Below are the code and all the weights of a small trained network. Each question names an input and a target symbol and asks about switching units off, where a switched-off unit gives its printed mean instead of its output.

import numpy as np


def w(rows, s, z=0):
    codes = np.array(rows[::2]) - 128.0
    scale = np.full(codes.shape[1], s)
    scale[-1] = z or s
    return codes * scale


def f(y):
    return np.maximum(y, 0)


def softmax(a):
    e = np.exp(a - a.max(-1, keepdims=True))
    return e / e.sum(-1, keepdims=True)


def log_softmax(a):
    a = a - a.max(-1, keepdims=True)
    return a - np.log(np.exp(a).sum(-1, keepdims=True))


def net(x, mask):
    ids = ['ΓΞΣΨΩβδηπτφ'.index(c) for c in x.split()]
    T = len(ids)
    res = E[ids] + P[:T]
    r = res
    for j in range(3):
        rows = slice(3 * j, 3 * j + 3)
        q, k, v = (r @ M[0][rows].T for M in (Q, K, V))
        z = softmax(np.where(np.tri(T) > 0, q @ k.T / 3**0.5, -1e9)) @ v
        o = O[0][rows]
        res = res + np.where(mask[j], z, o[:, -1]) @ o[:, :-1]
    y = f(res @ A[0][:, :-1].T + A[0][:, -1])
    res = res + np.where(mask[3:7], y, B[0][:, -1]) @ B[0][:, :-1]
    return log_softmax(res[-1] @ U[:, :-1].T + U[:, -1])


Q, K, V, O, A, B = {}, {}, {}, {}, {}, {}
E = w([
[147,127,133,138],'Γ',
[157,129,140,126],'Ξ',
[133,130,140,124],'Σ',
[184,149,122,120],'Ψ',
[173,123,141,142],'Ω',
[132,178,134,115],'β',
[90,206,37,135],'δ',
[122,57,189,37],'η',
[89,50,147,220],'π',
[147,72,56,225],'τ',
[4,147,174,166],'φ',
],0.012)
P = w([
[138,75,146,4],'0',
[73,163,61,141],'1',
[44,130,52,161],'2',
[70,157,92,139],'3',
[118,119,136,101],'4',
[85,109,103,107],'5',
[72,102,95,82],'6',
[129,83,134,94],'7',
[67,129,83,120],'8',
[71,108,108,109],'9',
[117,121,132,108],'10',
[165,77,179,69],'11',
[93,124,118,95],'12',
],0.0041)
Q[0] = w([
[157,56,114,164],'h0',
[187,133,218,101],'h0',
[215,53,133,125],'h0',
[87,184,43,110],'h1',
[76,228,96,132],'h1',
[1,164,65,199],'h1',
[251,98,185,15],'h2',
[117,65,167,164],'h2',
[231,78,211,65],'h2',
],0.0065)
K[0] = w([
[96,143,151,33],'h0',
[161,219,63,146],'h0',
[146,155,126,92],'h0',
[82,188,51,106],'h1',
[81,219,2,176],'h1',
[52,199,79,220],'h1',
[203,177,113,177],'h2',
[133,125,168,162],'h2',
[193,171,105,194],'h2',
],0.0078)
V[0] = w([
[153,32,76,255],'h0',
[200,227,103,80],'h0',
[41,16,163,115],'h0',
[195,52,165,76],'h1',
[207,78,151,123],'h1',
[134,198,68,177],'h1',
[226,31,170,43],'h2',
[71,95,195,58],'h2',
[35,185,102,161],'h2',
],0.0087)
O[0] = w([
[168,2,88,243,168],'h0',
[65,142,61,16,119],'h0',
[120,161,185,210,136],'h0',
[45,157,87,177,5],'h1',
[56,136,38,158,18],'h1',
[201,73,103,73,222],'h1',
[35,199,60,167,27],'h2',
[89,213,196,164,99],'h2',
[178,103,229,102,212],'h2',
],0.0074,0.0015)
A[0] = w([
[246,82,47,4,130],'n0',
[97,139,227,194,254],'n1',
[228,4,62,87,138],'n2',
[212,207,139,99,133],'n3',
],0.0046,0.0022)
B[0] = w([
[171,61,121,79,245],'n0',
[211,175,176,188,201],'n1',
[166,28,100,147,252],'n2',
[175,143,254,121,174],'n3',
],0.0047,0.0046)
U = w([
[149,87,160,214,118],'Γ',
[135,193,134,43,189],'Ξ',
[103,143,47,131,140],'Σ',
[185,121,253,154,121],'Ψ',
[183,26,19,200,149],'Ω',
[126,247,126,173,140],'β',
[209,105,137,21,47],'δ',
[93,154,164,100,139],'η',
[109,165,15,63,196],'π',
[75,143,106,123,133],'τ',
[93,155,103,141,1],'φ',
],0.0056,0.0027)

Each question gives the input, a string of symbols that net reads in full, and the target symbol t.
The units are the heads (3 rows each of Q, K, V and O) and the neurons (one row each of A and B). Each row of codes is followed by its name. A weight is (code - 128) times the scale printed after its matrix; where a second scale follows, it is the last column's (O, A, B and U).
mask holds one flag per unit, heads first, then neurons. A switched-off unit (its flag False) gives its mean, the last column of its rows in O or B, instead of its output. The means were averaged over made-up inputs and are rounded, as every weight is.
A unit's drop is (log p(t) with every unit on - log p(t) with that unit switched off) / (log p(t) with every unit on - log p(t) with every unit switched off).
The circuit of an input: a set's keep is (log p(t) with only the set's units on - log p(t) with every unit switched off) / (log p(t) with every unit on - log p(t) with every unit switched off). Starting from all 7 units, units are removed one at a time, each time the one whose removal leaves the highest keep (on an exact tie, the one counted first), for as long as the keep stays at least 0.8.
circuit, biggest first: the units of the circuit, biggest drop first
unit that matters most: the unit with the biggest drop
heads that matter: for each layer, one digit per head in row order, 1 if its drop is at least 0.15 and else 0, layers parted by /
drop when u is switched off: that unit's drop, to one decimal
input Ω δ Γ Ψ φ Γ δ φ, target Ψ: circuit, biggest first	h2, h1
input Ψ Ω δ Ψ δ β Ξ τ δ Ψ β, target δ: heads that matter	111
input Σ φ π π, target Ψ: circuit, biggest first	h2, h0, h1
input φ Ω β, target Ψ: circuit, biggest first	h2, h1, n3
input π δ φ Ξ, target Ψ: circuit, biggest first	h2, h0, h1
input δ τ τ Ξ β, target Ω: heads that matter	101
input δ Ψ τ φ τ τ Γ, target Ω: circuit, biggest first	h0, n2, h2
input π φ π Ξ τ τ δ δ β φ δ, target Ψ: circuit, biggest first	h2, h0, h1
input δ Ω Ψ, target δ: unit that matters most	h0
input τ δ π β τ Ξ Ω, target Ω: circuit, biggest first	h0, h2, n2
input δ Ξ β φ β π, target Ψ: circuit, biggest first	h2, h1
input φ Ψ φ π η φ η τ, target Ψ: circuit, biggest first	h0, h2
input δ τ Σ, target Ω: circuit, biggest first	h0, n2, h2
input η Ψ φ Ω η η π, target β: unit that matters most	h2
input η Γ Ψ τ, target β: circuit, biggest first	h2, h0
input η Ψ φ, target β: heads that matter	101
input Ξ Ψ δ, target δ: heads that matter	010
input Σ Σ Ω τ Σ Γ τ τ δ τ Ψ Ψ, target Ω: heads that matter	101
input δ φ Ψ β β δ δ Ψ Ω, target δ: drop when n0 is switched off	0.1
input φ Σ Ψ τ Γ τ τ τ Γ, target Ω: drop when n0 is switched off	0.0
input δ β δ Ξ, target δ: drop when n0 is switched off	0.1
